Read these off the grid that follows. Counting starts at 0.
1) Which number is the entry in the top-left corner?
2) Which number is the bottom-left entry?
3) Which number is the entry in the top-right corner?
4) Which number is the maximum?
5) Which number is the entry just left of 142?
6) Which number is the entry in row 1 and column 0?
7) Which number is the entry at row 0, column 2?
[[133 132 129 126 126 130 153 135 126 123]
 [139 113 137 123 138 133 116 129 135 131]
 [120 142 117 133 124 126 140 124 119 121]
 [148 121 135 123 133 133 134 134 136 131]
 [121 120 130 128 133 129 105 121 127 129]
 [115 141 116 134 124 124 127 119 118 123]
 [116 126 125 131 130 126 107 118 124 128]
 [117 123 127 130 132 127 105 119 125 128]]
1) 133
2) 117
3) 123
4) 153
5) 120
6) 139
7) 129

[156, 104, 130, 121, 129, 154, 105, 104, 122, 123]
What is the second entry?
A: 104
The last entry is 123
The third entry from the left is 130
The entry just left of 129 -> 121
The 1st entry is 156

Read these off the matrix that follows. Rows and columns are numbered from 0.
1) Report the entry in row 1 and column 1.
2) Report the entry directly below the smallest entry.
3) Report the entry just left of the smallest entry.
4) Report the top-left entry.
5) Report the entry directly below the largest entry.
6) Report the entry in row 1 and column 0.
7) Report the entry in the top-right corner.
8) Report the entry just right of the largest entry.
134	126	123	142	138	129	123	134	144	122	129	124
115	129	125	118	132	133	126	121	133	124	126	123
131	135	130	126	119	120	133	129	125	132	127	127
120	126	131	130	106	133	140	132	133	133	123	132
121	129	124	117	139	125	123	125	134	130	135	129
128	129	125	123	132	133	126	118	113	141	134	131
147	128	125	128	111	129	137	120	127	133	150	126
133	126	117	133	117	133	134	134	135	130	132	134
133	132	128	120	132	125	126	123	130	131	136	127
131	128	125	115	143	132	121	131	138	129	135	134
124	126	132	117	136	141	124	134	137	124	138	129
122	129	128	119	142	128	121	128	135	126	133	130
122	130	133	130	132	128	126	129	137	124	129	134
131	129	115	136	131	117	127	135	120	140	118	121
124	130	125	128	133	128	126	126	134	121	127	124
119	127	131	119	144	136	120	130	124	116	133	122
1) 129
2) 139
3) 130
4) 134
5) 132
6) 115
7) 124
8) 126

Read these off the matrix that follows. Rows and columns are numbered from 0.
1) Find the entry at row 0, column 0.
2) Find the bottom-right entry.
3) Find the entry at row 2, column 0.
4) Find the top-right entry.
5) Find the entry in row 1 and column 0.
133  122  127  114  136  127  110  128  153  126  115  121  143  114  151  123
133  131  120  133  134  120  129  125  120  128  136  138  134  149  121  134
114  131  111  130  129  123  129  115  120  125  115  138  131  137  117  123
142  149  127  126  134  144  136  138  130  125  140  131  118  132  121  130
147  127  120  145  141  130  139  138  125  135  123  140  118  149  117  106
123  131  133  126  131  123  136  132  116  133  140  126  128  120  138  127
118  109  139  118  126  116  126  128  143  123  123  133  121  120  117  134
114  122  114  130  121  130  136  122  134  130  123  133  125  132  125  134
133  131  123  137  136  116  136  122  120  125  136  135  134  149  121  127
123  122  123  130  129  127  132  125  120  135  140  135  125  126  134  137
137  145  127  130  126  133  132  142  125  126  140  126  128  114  125  127
1) 133
2) 127
3) 114
4) 123
5) 133

[[128 129 121 128 128 131 129 128 126 129 124 126 133 126 127 127]
 [125 130 148 135 132 118 133 130 133 127 139 143 118 135 129 132]
 [135 120 142 122 143 118 146 139 136 131 143 143 121 125 137 123]
 [121 130 113 148 128 141 125 121 127 126 111 126 151 120 122 146]
 [127 130 116 130 128 131 128 126 128 129 121 124 135 126 128 131]
 [124 132 110 133 120 139 118 121 125 126 112 116 140 128 123 135]
 [123 135 140 137 128 121 132 123 134 130 129 140 120 137 126 133]
 [122 133 138 133 124 123 126 125 128 125 132 132 122 134 128 132]
 [134 119 142 124 147 120 148 139 139 131 140 145 123 124 135 126]
 [129 123 123 128 134 133 132 130 131 128 123 124 128 124 128 130]
 [132 124 115 121 129 133 129 132 125 128 122 119 135 121 126 122]]
Counting starts at 0.
The top-left entry: 128
What is the entry at row 2, column 0?
Answer: 135
What is the entry in the top-right corner?
Answer: 127
What is the bottom-left entry?
Answer: 132
The entry directly below the largest entry is 135
What is the entry in row 0 and column 2?
Answer: 121
What is the largest entry?
Answer: 151
The entry directly above the largest entry: 121
The entry just left of 147 is 124
The smallest entry: 110
The entry directly below the smallest entry -> 140
What is the bottom-right entry?
Answer: 122
The bottom entry of the column that holds the largest entry: 135
What is the top entry of the column that holds the largest entry?
Answer: 133
The bottom entry of the column that holds the smallest entry is 115
What is the entry just right of the largest entry?
Answer: 120
The entry at row 0, column 1: 129
The entry in row 2 and column 1 -> 120
What is the entry just right of 147?
Answer: 120
What is the entry in row 1 and column 1?
Answer: 130
The entry just left of the smallest entry is 132
The entry just left of 151: 126
What is the entry just right of the smallest entry?
Answer: 133

[[133 122 116 128 126 127 129 127 129 130 132 127 127 129]
 [133 118 129 129 130 121 132 128 130 127 130 126 129 128]
 [131 128 106 127 123 133 127 126 128 131 132 129 125 130]
 [134 119 116 128 126 124 131 127 130 130 132 127 128 130]
 [127 125 148 129 134 121 131 131 129 124 124 127 131 126]
 [124 137 116 127 125 136 124 127 126 130 128 130 126 128]
 [131 121 129 129 129 123 131 128 130 128 129 127 129 128]
 [130 123 135 129 131 122 131 129 129 127 127 127 130 128]
 [121 137 136 128 130 131 125 129 126 126 124 129 128 127]
 [128 124 142 129 132 122 131 130 129 125 126 127 130 127]
 [118 142 142 127 131 133 124 130 125 125 122 129 129 126]
 [126 131 126 128 127 131 127 128 127 128 128 128 128 128]
 [126 131 125 128 128 130 126 128 127 128 128 128 128 128]
 [136 116 117 129 127 122 132 127 131 130 133 127 128 130]
 [133 124 105 127 124 130 128 126 129 131 133 128 126 130]
 [133 118 129 129 130 121 132 128 130 127 129 126 130 128]]
What is the 1st entry in reading order?
Answer: 133
The fourth entry in reading order: 128
The 5th entry, reading row by row is 126
What is the second entry in reading order?
Answer: 122
The top entry of the column that holds the smallest entry -> 116
The first entry on the diagonal from the top-right corner is 129
The 3rd entry on the main diagonal is 106
The last entry, reading row by row -> 128
The entry in the bottom-left corner is 133
What is the fifth entry from the end, reading row by row?
Answer: 127
What is the bottom entry of the column that holds the largest entry?
Answer: 129
What is the entry directly below the largest entry?
Answer: 116
What is the entry directly above the largest entry?
Answer: 116
The 2nd entry on the main diagonal -> 118
What is the second entry on the diagonal from the top-right corner?
Answer: 129
What is the entry just right of the smallest entry?
Answer: 127
The largest entry in the first column -> 136
What is the 2nd-last entry, reading row by row?
Answer: 130
The entry just left of the largest entry -> 125
What is the first entry of the smallest entry's row?
Answer: 133

[126 151 103 120 148  98 108 151 146 100 149 112 126]
Which number is the entry just left of 148? 120
The entry just right of the smallest entry: 108
